Here is a tiny trained network, its code and every weight. The questions are about switching its units off for an input and a target symbol, where a switched-off unit gives its printed mean instead of its output.

import numpy as np


def w(rows, s, z=0):
    codes = np.array(rows[::2]) - 128.0
    scale = np.full(codes.shape[1], s)
    scale[-1] = z or s
    return codes * scale


def norm(h):
    return h / np.sqrt((h * h).mean(-1, keepdims=True) + 1e-5)


def f(y):
    return y / 2 * (1 + np.tanh(0.7978845608 * (y + 0.044715 * y**3)))


def softmax(a):
    e = np.exp(a - a.max(-1, keepdims=True))
    return e / e.sum(-1, keepdims=True)


def log_softmax(a):
    a = a - a.max(-1, keepdims=True)
    return a - np.log(np.exp(a).sum(-1, keepdims=True))


def net(x, mask):
    ids = ['βγδζηθπσφ'.index(c) for c in x.split()]
    T = len(ids)
    res = E[ids] + P[:T]
    q, k, v = (norm(res) @ M[0].T for M in (Q, K, V))
    z = softmax(np.where(np.tri(T) > 0, q @ k.T / 3**0.5, -1e9)) @ v
    res = res + np.where(mask[0], z, O[0][:, -1]) @ O[0][:, :-1]
    y = f(norm(res) @ A[0][:, :-1].T + A[0][:, -1])
    res = res + np.where(mask[1:13], y, B[0][:, -1]) @ B[0][:, :-1]
    return log_softmax(norm(res)[-1] @ U[:, :-1].T + U[:, -1])


Q, K, V, O, A, B = {}, {}, {}, {}, {}, {}
E = w([
[77,106,107,68,180,191,128,50,151,135,113],'β',
[45,146,153,121,79,123,135,133,199,122,163],'γ',
[113,145,138,110,80,87,168,76,170,165,161],'δ',
[174,119,120,53,102,125,59,126,244,215,164],'ζ',
[60,183,146,111,141,57,209,187,147,144,184],'η',
[83,102,196,122,111,17,153,70,203,33,187],'θ',
[193,20,94,171,252,127,125,228,60,187,114],'π',
[181,86,205,188,102,142,169,111,180,131,107],'σ',
[114,104,102,141,80,167,171,170,119,17,144],'φ',
],0.018)
P = w([
[167,64,105,84,139,110,206,131,71,160,254],'0',
[92,101,143,175,154,70,183,126,120,159,194],'1',
[105,132,148,111,182,105,172,130,111,114,195],'2',
[163,181,160,146,178,89,184,126,161,105,157],'3',
[189,191,165,121,199,106,180,118,175,100,129],'4',
[129,170,179,90,118,117,193,181,177,105,124],'5',
],0.0089)
Q[0] = w([
[96,35,102,131,186,68,151,119,112,199,158],'head 1',
[171,75,67,255,156,146,81,103,98,107,132],'head 1',
[87,124,96,135,73,110,75,100,58,191,95],'head 1',
],0.0055)
K[0] = w([
[146,65,254,108,220,64,105,161,118,132,121],'head 1',
[29,72,135,140,128,145,86,72,123,182,200],'head 1',
[90,163,135,84,95,105,115,80,161,187,98],'head 1',
],0.0068)
V[0] = w([
[137,104,189,140,127,51,100,1,194,98,196],'head 1',
[71,124,124,115,105,174,180,172,61,74,108],'head 1',
[77,237,139,47,212,72,145,155,78,183,221],'head 1',
],0.0058)
O[0] = w([
[149,63,139,118,51,151,84,117,85,41,101,128],'head 1',
[174,244,241,154,51,155,43,96,109,170,137,255],'head 1',
[113,23,116,114,96,92,133,198,160,201,79,103],'head 1',
],0.011,0.0064)
A[0] = w([
[159,216,140,195,97,97,115,42,127,124,87,133],'neuron 1',
[237,113,105,48,132,41,133,33,106,201,144,111],'neuron 2',
[56,254,127,137,201,135,103,110,211,150,207,163],'neuron 3',
[61,72,128,103,35,123,148,108,149,51,147,125],'neuron 4',
[240,131,180,192,68,188,184,148,138,79,101,135],'neuron 5',
[106,183,151,88,100,130,213,17,153,185,161,44],'neuron 6',
[112,180,216,158,140,150,18,43,132,172,132,135],'neuron 7',
[147,125,73,150,60,122,157,210,204,90,181,197],'neuron 8',
[116,178,229,56,165,186,54,158,119,121,83,123],'neuron 9',
[208,19,64,155,178,119,163,166,142,92,192,75],'neuron 10',
[177,84,3,74,98,21,144,174,154,88,70,6],'neuron 11',
[158,162,107,93,66,184,104,87,174,79,135,153],'neuron 12',
],0.0069,0.0022)
B[0] = w([
[75,152,138,97,114,174,107,206,70,195,75,226],'neuron 1',
[126,155,152,127,91,133,123,163,66,142,98,158],'neuron 2',
[133,185,111,222,148,137,49,156,77,143,158,255],'neuron 3',
[228,196,139,167,146,153,90,122,105,150,103,169],'neuron 4',
[94,123,146,102,175,136,193,118,150,150,175,235],'neuron 5',
[131,140,81,71,162,93,163,127,87,95,68,197],'neuron 6',
[70,75,79,112,94,169,107,125,254,67,31,247],'neuron 7',
[115,131,38,111,143,91,144,37,112,127,126,185],'neuron 8',
[106,121,109,223,210,127,143,115,162,131,122,200],'neuron 9',
[156,239,146,138,173,208,75,161,64,86,124,156],'neuron 10',
[52,139,145,185,183,102,186,139,178,74,109,153],'neuron 11',
[205,134,113,85,99,125,195,165,155,92,182,217],'neuron 12',
],0.0083,0.0093)
U = w([
[177,173,124,105,170,175,234,46,136,135,215,168],'β',
[94,156,171,192,112,190,88,212,130,114,93,59],'γ',
[118,151,124,145,199,63,151,130,90,200,154,198],'δ',
[127,104,188,72,122,61,107,140,134,27,131,133],'ζ',
[71,60,206,79,126,115,230,152,198,176,114,249],'η',
[191,98,117,205,124,135,171,154,79,147,64,174],'θ',
[213,107,78,133,72,161,109,103,179,197,166,109],'π',
[110,155,141,3,99,146,166,118,49,161,56,10],'σ',
[71,99,18,89,179,135,180,78,168,90,104,129],'φ',
],0.0075,0.0012)

Each question gives the input, a string of symbols that net reads in full, and the target symbol t.
The units are the heads (3 rows each of Q, K, V and O) and the neurons (one row each of A and B). Each row of codes is followed by its name. A weight is (code - 128) times the scale printed after its matrix; where a second scale follows, it is the last column's (O, A, B and U).
mask holds one flag per unit, heads first, then neurons. A switched-off unit (its flag False) gives its mean, the last column of its rows in O or B, instead of its output. The means were averaged over made-up inputs and are rounded, as every weight is.
A unit's drop is (log p(t) with every unit on - log p(t) with that unit switched off) / (log p(t) with every unit on - log p(t) with every unit switched off).
The circuit of an input: a set's keep is (log p(t) with only the set's units on - log p(t) with every unit switched off) / (log p(t) with every unit on - log p(t) with every unit switched off). Starting from the 12 units with the biggest drops (on a tie, the unit counted first), units are removed one at a time, each time the one whose removal leaves the highest keep (on an exact tie, the one counted first), for as long as the keep stays at least 0.8.
units of the circuit, in order: the units of the circuit, biggest drop first
k most important neurons: the k neurons with the biggest drops, biggest first
drop when u is switched off: that unit's drop, to one decimal
input π ζ γ, target δ: units of the circuit, in order : (head 1; neuron 7; neuron 3)
input γ γ σ, target β: 2 most important neurons : (neuron 5; neuron 7)
input δ φ π δ, target σ: units of the circuit, in order : (neuron 6; neuron 1)
input ζ η γ, target η: most important neuron : (neuron 3)
input ζ θ β θ γ, target ζ: units of the circuit, in order : (head 1; neuron 7)
input η φ φ γ φ β, target γ: units of the circuit, in order : (neuron 3; neuron 8)
input ζ β π δ, target δ: units of the circuit, in order : (head 1; neuron 7)
input η ζ δ, target η: 2 most important neurons : (neuron 3; neuron 11)
input φ θ γ φ β, target γ: 4 most important neurons : (neuron 3; neuron 8; neuron 1; neuron 5)
input δ φ ζ φ ζ, target γ: 2 most important neurons : (neuron 3; neuron 2)
input ζ φ σ, target η: 2 most important neurons : (neuron 5; neuron 3)
input φ φ φ β δ, target γ: 4 most important neurons : (neuron 3; neuron 7; neuron 8; neuron 1)
input φ δ δ φ β φ, target β: 2 most important neurons : (neuron 5; neuron 12)
input ζ η β, target η: drop when neuron 7 is switched off : 0.1
input θ φ φ δ, target γ: drop when neuron 7 is switched off : 0.3
input φ δ σ, target η: drop when neuron 5 is switched off : 0.2
